Below are the code and all the weights of a small trained network. Each question names an input and a class and asks about switching units off, where a switched-off unit gives its printed mean instead of its output.

import numpy as np


def w(rows, s, z=0):
    codes = np.array(rows[::2]) - 128.0
    scale = np.full(codes.shape[1], s)
    scale[-1] = z or s
    return codes * scale


def norm(h):
    return h / np.sqrt((h * h).mean(-1, keepdims=True) + 1e-5)


def f(y):
    return np.maximum(y, 0)


def log_softmax(a):
    a = a - a.max(-1, keepdims=True)
    return a - np.log(np.exp(a).sum(-1, keepdims=True))


def net(x, mask):
    res = np.array(x, float).reshape(1, 6) / 4 @ E
    u = 0
    for l in range(2):
        y = f(norm(res) @ A[l][:, :-1].T + A[l][:, -1])
        res = res + np.where(mask[u : u + 5], y, B[l][:, -1]) @ B[l][:, :-1]
        u += 5
    return log_softmax(norm(res)[-1] @ U[:, :-1].T + U[:, -1])


A, B = {}, {}
E = w([
[187,119,132,202,112,198,164],'x0',
[87,171,114,104,59,93,185],'x1',
[133,7,137,152,148,65,123],'x2',
[71,227,105,125,153,19,51],'x3',
[146,134,3,65,113,102,156],'x4',
[220,151,188,132,124,73,202],'x5',
],0.0041)
A[0] = w([
[161,96,116,140,84,60,190,91],'0.n1',
[113,93,106,164,216,177,119,92],'0.n2',
[138,52,190,113,92,149,103,1],'0.n3',
[2,89,36,159,76,122,154,201],'0.n4',
[131,98,148,115,133,72,202,52],'0.n5',
],0.0075,0.0037)
B[0] = w([
[99,105,63,124,68,29,124,180],'0.n1',
[210,137,102,88,132,39,179,183],'0.n2',
[102,114,94,25,253,118,104,162],'0.n3',
[179,187,142,118,147,173,188,254],'0.n4',
[56,36,180,115,79,25,115,164],'0.n5',
],0.0069,0.0049)
A[1] = w([
[138,15,139,62,146,175,168,231],'1.n1',
[65,88,160,173,110,63,101,20],'1.n2',
[155,1,184,185,198,119,102,201],'1.n3',
[135,72,58,113,108,123,145,1],'1.n4',
[126,121,210,194,154,102,88,85],'1.n5',
],0.0085,0.0023)
B[1] = w([
[108,136,254,159,133,152,67,255],'1.n1',
[170,106,148,96,83,153,152,173],'1.n2',
[102,221,43,143,129,83,121,246],'1.n3',
[145,80,122,93,130,142,168,165],'1.n4',
[105,104,102,77,125,220,176,178],'1.n5',
],0.0086,0.0056)
U = w([
[145,136,151,137,118,229,158,163],'0',
[137,69,143,127,66,60,153,140],'1',
[126,140,113,201,163,114,75,52],'2',
[92,61,72,164,115,149,104,6],'3',
[86,154,149,114,169,95,68,179],'4',
[175,76,89,155,156,115,92,86],'5',
[96,70,74,176,106,145,105,10],'6',
[130,161,4,115,118,133,155,164],'7',
],0.02,0.011)

Each question gives the input, the list of numbers given to net, and the class t.
The units are the neurons (one row each of A and B). Each row of codes is followed by its name. A weight is (code - 128) times the scale printed after its matrix; where a second scale follows, it is the last column's (A, B and U).
mask holds one flag per neuron, layer by layer. A switched-off neuron (its flag False) gives its mean, the last column of its row in B, instead of its output. The means were averaged over made-up inputs and are rounded, as every weight is.
A unit's drop is (log p(t) with every unit on - log p(t) with that unit switched off) / (log p(t) with every unit on - log p(t) with every unit switched off).
The circuit of an input: a set's keep is (log p(t) with only the set's units on - log p(t) with every unit switched off) / (log p(t) with every unit on - log p(t) with every unit switched off). Starting from all 10 units, units are removed one at a time, each time the one whose removal leaves the highest keep (on an exact tie, the one counted first), for as long as the keep stays at least 0.8.
circuit, biggest first: the units of the circuit, biggest drop first
unit that matters most: the unit with the biggest drop
top k neurons: the k neurons with the biggest drops, biggest first
k most important neurons of layer l: the k neurons of layer l with the biggest drops, biggest first
input [0,-3,4,0,8,-2], class 5: top 4 neurons => [1.n3; 1.n5; 1.n1; 1.n2]
input [2,7,4,8,3,4], class 1: unit that matters most => 1.n3
input [7,7,-1,7,-4,-6], class 0: circuit, biggest first => [1.n3; 0.n4]
input [-2,-4,-6,7,-8,-4], class 0: 2 most important neurons of layer 1 => [1.n5; 1.n3]
input [-1,7,2,-5,-8,2], class 4: circuit, biggest first => [0.n3; 1.n3]
input [-7,1,2,-8,6,1], class 1: 2 most important neurons of layer 0 => [0.n1; 0.n5]
input [4,4,7,-7,-4,3], class 4: top 3 neurons => [1.n1; 0.n3; 1.n3]
input [-4,6,-6,3,0,6], class 1: 2 most important neurons of layer 0 => [0.n4; 0.n3]
input [4,-2,1,-4,0,4], class 4: top 2 neurons => [1.n1; 1.n3]
input [-8,-3,-3,-5,0,-5], class 0: 2 most important neurons of layer 0 => [0.n4; 0.n5]
input [-2,4,1,7,5,8], class 1: circuit, biggest first => [1.n3; 0.n5]
input [-6,-2,7,-5,-1,4], class 4: top 3 neurons => [0.n3; 1.n1; 1.n3]
input [-2,-3,7,-8,-2,-7], class 4: circuit, biggest first => [1.n1; 1.n3]
input [4,-5,0,4,1,-2], class 7: circuit, biggest first => [1.n1]
input [-1,-1,-6,-3,3,8], class 1: top 2 neurons => [1.n3; 0.n4]
input [2,-8,6,-1,0,5], class 4: circuit, biggest first => [1.n1; 1.n3]
input [-8,5,3,7,-7,7], class 1: circuit, biggest first => [1.n2; 1.n1; 1.n3]
input [-5,2,4,2,2,-1], class 7: top 2 neurons => [1.n1; 0.n4]
input [0,1,8,-2,1,-8], class 0: 3 most important neurons of layer 0 => [0.n4; 0.n5; 0.n2]
input [0,-7,-5,-3,5,-8], class 0: most important neuron of layer 0 => [0.n1]
input [-4,-3,-5,2,-5,1], class 0: circuit, biggest first => [1.n5; 1.n3]
input [7,-6,7,-8,8,4], class 1: 2 most important neurons of layer 1 => [1.n1; 1.n4]
input [2,7,4,3,8,5], class 1: top 2 neurons => [0.n5; 1.n3]
input [-6,-2,4,8,7,7], class 1: 2 most important neurons of layer 1 => [1.n3; 1.n2]
input [-6,-3,-2,1,-4,0], class 0: 2 most important neurons of layer 1 => [1.n5; 1.n2]
input [3,7,5,1,-7,-7], class 0: top 2 neurons => [0.n4; 1.n3]
input [-4,-5,-5,4,-8,-4], class 0: unit that matters most => 1.n5
input [0,-2,3,-5,-2,3], class 4: 2 most important neurons of layer 1 => [1.n1; 1.n3]
